[[-51  28   7  22 -25]
 [ 15  34 -13 -34 -40]] => 34

[[ 32  31  32  34 -28 -44 -28]
 [ 26  25  26  28 -42 -50 -42]] => 25

[[ -7  19  -6 -18  -3  37]
 [ 18 -40  -2  18  -6 -20]] => -40

[[ 41 -24  13 -45   9 -30]
 [ 18  55 -28  26 -34  11]] => 55

[[ -1   6   1  -3  -4  41 -23]
 [ 14  -4  -1   5 -16   6  -6]] => -4

[[-55  -4 -30 -51  -3]
 [ 32  43  -7  42   0]] => 43

[[  0   9   2  10]
 [ 41  33 -38  28]] => 33

[[ 9 37 37  7 -7 37]
 [21 -1 32 52 54 -8]] => -1

[[-50  33  10 -36]
 [ 38 -43  42  46]] => -43

[[  4  34 -17  38  41   4  -6]
 [ 41 -51  -8  49  49  14 -43]] => -51
---
Q: 55,42,-6,20,-39
A: 55
Q: -11,-46,-25,20,35,30
A: -11
Q: 24,20,43,-20,-1,-8
A: 24
Q: -50,-14,30,37
A: -50
Q: -9,-29,19,24,-54,-11
A: -9
Q: -10,-25,49,-2
A: -10
Q: 16,4,14,-15,-54
A: 16
Q: -37,54,6,17,24,3
A: -37
---
[[-113, -746, -71, -490, -711],
 [182, 10, 310, 109, 632],
 [-6, 344, 475, -164, 472]] Answer: 10

[60, 165, 211, 112, 153] Answer: 153

[247, 927, 454, 160, 919] Answer: 454

[37, 9, 13, 26, 76, 1, 29] Answer: 26

[17, 80, 14, 56, 96, 23, 59] Answer: 56

[[102, 117, 28, 178, 76, 135, 156],
 [60, 75, 115, 181, 155, 150, 183],
 [88, 104, 37, 121, 217, 139, 175]] Answer: 121

[-451, -724, -49, 535, 645] Answer: -49

[[7672, 7657, 9080, 7136, 7313, 6901, 6995],
 [5915, 8479, 8917, 6800, 6599, 6866, 7420],
 [2324, 9672, 7761, 7533, 6727, 6423, 6965]] Answer: 7136
---
[[-42   3  30 -27   4  26 -44]
 [-38   6 -14  29  39  38   0]
 [ 19   1  38  24  32  -2 -15]] value -15

[[ 33   9   8  15  13  10]
 [ 36   0   7   7   7   4]
 [-17  27  47 -16  39  33]] value 33

[[ 17 -21 -14  46   6   5]
 [-10 -40 -37  34 -48 -18]
 [ 17 -18 -11  44   9   6]] value 6

[[  4  44  -5   4  21  17]
 [ 34  44 -18  42   6  38]
 [ 43 -25   1 -24 -35  11]] value 11

[[ 40 -40 -31 -20 -24  30]
 [ -9   9  -9  27  26   6]
 [ 21 -22 -10  -3  -5   9]] value 9

[[ 26 -10  -6  25  24]
 [-26   7 -29  21  49]
 [ 42 -20 -44  -7  36]] value 36

[[  2 -24 -11 -23   0]
 [  4 -10  32 -11  10]
 [-33 -17  12  45  40]] value 40
---
{"in": [9763, 2618, 7738, 5151, 4056], "out": 5151}
{"in": [[640, 139, -96, 418, 264, 10, 119], [-219, 469, 46, 7, -412, 209, 699], [282, -190, -25, -147, -535, 10, 409]], "out": 46}
{"in": [[7711, 2762, 4903, 7009, 5079, 6725, 4061], [8139, 2395, 4828, 6577, 5437, 7452, 6132], [8439, 3079, 6205, 7830, 4858, 7768, 6599]], "out": 6205}
{"in": [[-960, -119, 313, -255, 61], [-676, -140, 123, -170, 114], [356, -152, -245, 544, -404]], "out": -140}
{"in": [3093, 5840, 8652, 6508, 6992, 6780, 6160], "out": 6508}
{"in": [99, 569, 382, 651, -548], "out": 382}
{"in": [-526, -91, 504, 878, 908, 693, 409], "out": 504}
{"in": [105, 195, 137, 110, 46], "out": 110}
{"in": [[7062, 7463, 7565, 2724, 7079], [7106, 6463, 6075, 3458, 7233], [6991, 4776, 7128, 8646, 7090]], "out": 7079}
{"in": [137, 64, 180, 138, 100, 58, 224], "out": 137}
---
-4	-5	-54	28	49	-29
-28	22	10	17	50	-46
-18	7	-17	23	43	-29
result: 10

-10	43	-24	-54	40	-42	33
13	42	22	-31	1	-20	-50
-36	29	16	-37	-24	45	-12
result: 22

-2	50	11	21
-22	-2	-4	-32
-2	-12	-1	10
result: -4

-11	18	15	2	11	32	-1
25	4	8	-20	-31	40	6
-3	13	17	0	19	43	0
result: 8

26	-21	-12	-37
30	-23	-22	-6
12	-22	15	44
result: -22

-34	5	-4	19	17	-32
-46	11	0	4	24	-36
-32	11	-45	7	13	-11
result: 0

28	28	-53	-25	45	-19	-1
47	12	-34	-45	48	-8	0
-52	22	-23	51	0	-15	18
result: -34
---
[[ 21  45  37 -16 -26]
 [ -5 -33  -5  27 -40]] -> 45

[[-35   5 -33  34 -49 -24]
 [-28  18   7 -13  49  31]] -> 5

[[ -1  15  48   9  14]
 [ 37 -53   5 -39   6]] -> 15

[[  0  34  -5   5  41 -37 -10]
 [-57  34 -44  28  43  15  -7]] -> 34

[[ 43 -17  32  24  34]
 [ -1 -17  -6  51 -15]] -> -17

[[15 12 56 23]
 [22 12 57 23]] -> 12

[[ 26 -37 -38 -37 -34  13]
 [-49  -2 -39  52  42 -38]] -> -37
---
[[ 0.085 -0.166 -0.048  0.064 -0.042]
 [ 0.091 -0.010  0.036 -0.016  0.083]
 [ 0.042 -0.141  0.134  0.069  0.117]] --> -0.048

[ 18.444  10.186  13.865  -2.682   2.427 -12.026] --> 2.427

[ 1.045 -1.397 -1.074  1.516] --> 1.045

[[-13.468  -0.280  -9.301   3.529]
 [  3.198   4.112  11.187   3.224]] --> -0.280

[ 0.02  0.15  0.04  0.01 -0.05 -0.14  0.04] --> 0.01

[[-19.8  -4.7 -13.8  10.0 -17.8]
 [ -7.5 -21.7  -3.2  15.4   0.5]] --> -17.8

[-1.64  0.40  0.20  1.50] --> 0.40

[[ 0.020  0.031 -0.022  0.033  0.058]
 [ 0.011  0.155 -0.101 -0.166 -0.055]] --> -0.055
